Below are the code and all the weights of a small trained network. Each question names an input and a target symbol and asks about switching units off, where a switched-off unit gives its printed mean instead of its output.

import numpy as np


def w(rows, s, z=0):
    codes = np.array(rows[::2]) - 128.0
    scale = np.full(codes.shape[1], s)
    scale[-1] = z or s
    return codes * scale


def norm(h):
    return h / np.sqrt((h * h).mean(-1, keepdims=True) + 1e-5)


def f(y):
    return y / 2 * (1 + np.tanh(0.7978845608 * (y + 0.044715 * y**3)))


def softmax(a):
    e = np.exp(a - a.max(-1, keepdims=True))
    return e / e.sum(-1, keepdims=True)


def log_softmax(a):
    a = a - a.max(-1, keepdims=True)
    return a - np.log(np.exp(a).sum(-1, keepdims=True))


def net(x, mask):
    ids = ['ΓΔΛΞΦαβεζηθμπστψ'.index(c) for c in x.split()]
    T = len(ids)
    res = E[ids] + P[:T]
    u = 0
    for l in range(2):
        r = norm(res)
        for j in range(2):
            rows = slice(3 * j, 3 * j + 3)
            q, k, v = (r @ M[l][rows].T for M in (Q, K, V))
            z = softmax(np.where(np.tri(T) > 0, q @ k.T / 3**0.5, -1e9)) @ v
            o = O[l][rows]
            res = res + np.where(mask[u + j], z, o[:, -1]) @ o[:, :-1]
        u += 2
        y = f(norm(res) @ A[l][:, :-1].T + A[l][:, -1])
        res = res + np.where(mask[u : u + 4], y, B[l][:, -1]) @ B[l][:, :-1]
        u += 4
    return log_softmax(norm(res)[-1] @ U[:, :-1].T + U[:, -1])


Q, K, V, O, A, B = {}, {}, {}, {}, {}, {}
E = w([
[95,201,178],'Γ',
[104,174,121],'Δ',
[166,60,190],'Λ',
[120,205,80],'Ξ',
[63,90,137],'Φ',
[93,165,147],'α',
[134,64,64],'β',
[146,98,169],'ε',
[155,145,5],'ζ',
[87,169,155],'η',
[105,82,126],'θ',
[149,92,177],'μ',
[129,70,67],'π',
[166,52,192],'σ',
[205,197,162],'τ',
[58,93,129],'ψ',
],0.025)
P = w([
[166,133,248],'0',
[179,102,193],'1',
[143,155,94],'2',
[154,134,107],'3',
[136,140,74],'4',
[157,106,77],'5',
[139,118,56],'6',
[93,186,3],'7',
[142,128,66],'8',
[141,131,54],'9',
[158,109,82],'10',
[158,88,85],'11',
],0.0058)
Q[0] = w([
[173,50,90],'0.h1',
[114,4,119],'0.h1',
[74,122,159],'0.h1',
[1,132,128],'0.h2',
[141,122,130],'0.h2',
[27,104,147],'0.h2',
],0.02)
K[0] = w([
[81,67,14],'0.h1',
[28,5,72],'0.h1',
[112,110,190],'0.h1',
[96,221,249],'0.h2',
[144,120,123],'0.h2',
[157,212,251],'0.h2',
],0.016)
V[0] = w([
[29,109,235],'0.h1',
[206,251,232],'0.h1',
[213,116,55],'0.h1',
[141,131,255],'0.h2',
[109,121,42],'0.h2',
[213,157,87],'0.h2',
],0.0084)
O[0] = w([
[42,166,207,166],'0.h1',
[156,248,122,3],'0.h1',
[212,91,88,112],'0.h1',
[147,111,204,129],'0.h2',
[111,140,69,130],'0.h2',
[143,58,55,101],'0.h2',
],0.011,0.0051)
A[0] = w([
[150,145,147,133],'0.n1',
[217,171,59,114],'0.n2',
[67,131,172,49],'0.n3',
[117,107,5,254],'0.n4',
],0.019,0.0023)
B[0] = w([
[132,142,147,138],'0.n1',
[143,254,105,184],'0.n2',
[134,118,66,206],'0.n3',
[77,2,111,254],'0.n4',
],0.022,0.0078)
Q[1] = w([
[105,239,67],'1.h1',
[136,167,119],'1.h1',
[199,4,200],'1.h1',
[183,55,222],'1.h2',
[127,171,242],'1.h2',
[161,84,182],'1.h2',
],0.018)
K[1] = w([
[59,90,124],'1.h1',
[131,103,123],'1.h1',
[228,137,154],'1.h1',
[157,79,164],'1.h2',
[111,158,252],'1.h2',
[145,100,159],'1.h2',
],0.025)
V[1] = w([
[8,65,131],'1.h1',
[170,157,149],'1.h1',
[138,149,188],'1.h1',
[225,178,12],'1.h2',
[125,126,138],'1.h2',
[126,129,173],'1.h2',
],0.012)
O[1] = w([
[169,83,199,173],'1.h1',
[127,139,97,142],'1.h1',
[155,126,101,203],'1.h1',
[114,168,251,2],'1.h2',
[124,129,126,133],'1.h2',
[109,141,139,131],'1.h2',
],0.019,0.0049)
A[1] = w([
[1,98,95,178],'1.n1',
[91,121,249,3],'1.n2',
[102,188,135,223],'1.n3',
[106,24,147,224],'1.n4',
],0.025,0.0019)
B[1] = w([
[165,159,253,240],'1.n1',
[12,132,231,170],'1.n2',
[178,32,123,160],'1.n3',
[72,191,143,253],'1.n4',
],0.025,0.017)
U = w([
[119,186,175,159],'Γ',
[116,131,106,15],'Δ',
[150,115,77,200],'Λ',
[222,199,127,180],'Ξ',
[100,3,140,127],'Φ',
[102,5,142,145],'α',
[86,184,140,111],'β',
[208,31,129,123],'ε',
[119,167,171,90],'ζ',
[157,105,39,254],'η',
[200,54,154,56],'θ',
[83,170,71,136],'μ',
[184,61,112,152],'π',
[195,63,151,83],'σ',
[86,191,45,94],'τ',
[162,140,100,169],'ψ',
],0.015,0.0062)

Each question gives the input, a string of symbols that net reads in full, and the target symbol t.
The units are the heads (3 rows each of Q, K, V and O) and the neurons (one row each of A and B). Each row of codes is followed by its name. A weight is (code - 128) times the scale printed after its matrix; where a second scale follows, it is the last column's (O, A, B and U).
mask holds one flag per unit, layer by layer, with each layer's heads first. A switched-off unit (its flag False) gives its mean, the last column of its rows in O or B, instead of its output. The means were averaged over made-up inputs and are rounded, as every weight is.
A unit's drop is (log p(t) with every unit on - log p(t) with that unit switched off) / (log p(t) with every unit on - log p(t) with every unit switched off).
top k neurons: the k neurons with the biggest drops, biggest first
top k neurons in layer l: the k neurons of layer l with the biggest drops, biggest first
which heads matter: for each layer, one digit per head in row order, 1 if its drop is at least 0.15 and else 0, layers parted by /
drop when u is switched off: that unit's drop, to one decimal
input Ξ ε Δ π π ε Γ μ ε, target α: top 3 neurons : 0.n4, 0.n2, 1.n2
input μ Λ τ Δ μ σ Γ, target Ξ: top 2 neurons : 0.n4, 0.n2
input θ τ Λ μ, target Ξ: top 3 neurons in layer 1 : 1.n1, 1.n2, 1.n4
input μ μ Φ μ μ Λ τ Λ η Ξ, target Ξ: which heads matter : 11 / 00
input σ μ μ, target η: top 4 neurons : 1.n1, 0.n4, 1.n4, 1.n2
input η ε ε τ α η σ μ Λ, target Ξ: which heads matter : 10 / 11
input τ τ η, target Ξ: which heads matter : 10 / 11
input τ η ε, target Ξ: which heads matter : 01 / 11
input Ξ Γ Δ Γ, target ε: which heads matter : 10 / 10
input Γ σ μ μ Γ Γ Λ η μ, target η: top 2 neurons : 1.n1, 0.n4
input ψ θ π μ ε β ε, target Φ: which heads matter : 01 / 00
input η σ β α ψ τ Ξ α, target Ξ: which heads matter : 11 / 00
input Δ α ζ τ σ μ Ξ η, target Ξ: which heads matter : 10 / 00
input τ β η Ξ Γ μ Ξ τ, target Ξ: which heads matter : 10 / 00
input Δ Λ Γ Ξ Λ, target τ: top 3 neurons : 1.n1, 0.n4, 0.n2
input η μ π π μ, target α: which heads matter : 11 / 00
input τ α μ Δ μ, target Ξ: top 2 neurons in layer 1 : 1.n2, 1.n4
input σ τ Γ, target Ξ: top neuron in layer 0 : 0.n4
input μ ε Λ Γ β μ, target Φ: top neuron : 0.n4
input α σ μ π Λ σ τ α, target Ξ: top 2 neurons in layer 0 : 0.n2, 0.n4
input Λ μ Γ Λ, target τ: which heads matter : 01 / 01
input η μ Γ, target ε: drop when 1.n3 is switched off : 1.3
input α μ η μ Δ σ Δ β ε, target Φ: drop when 0.h2 is switched off : 0.4
input Λ μ ψ Φ σ Ξ β σ ψ ψ ε τ, target Ξ: drop when 0.n1 is switched off : 0.0
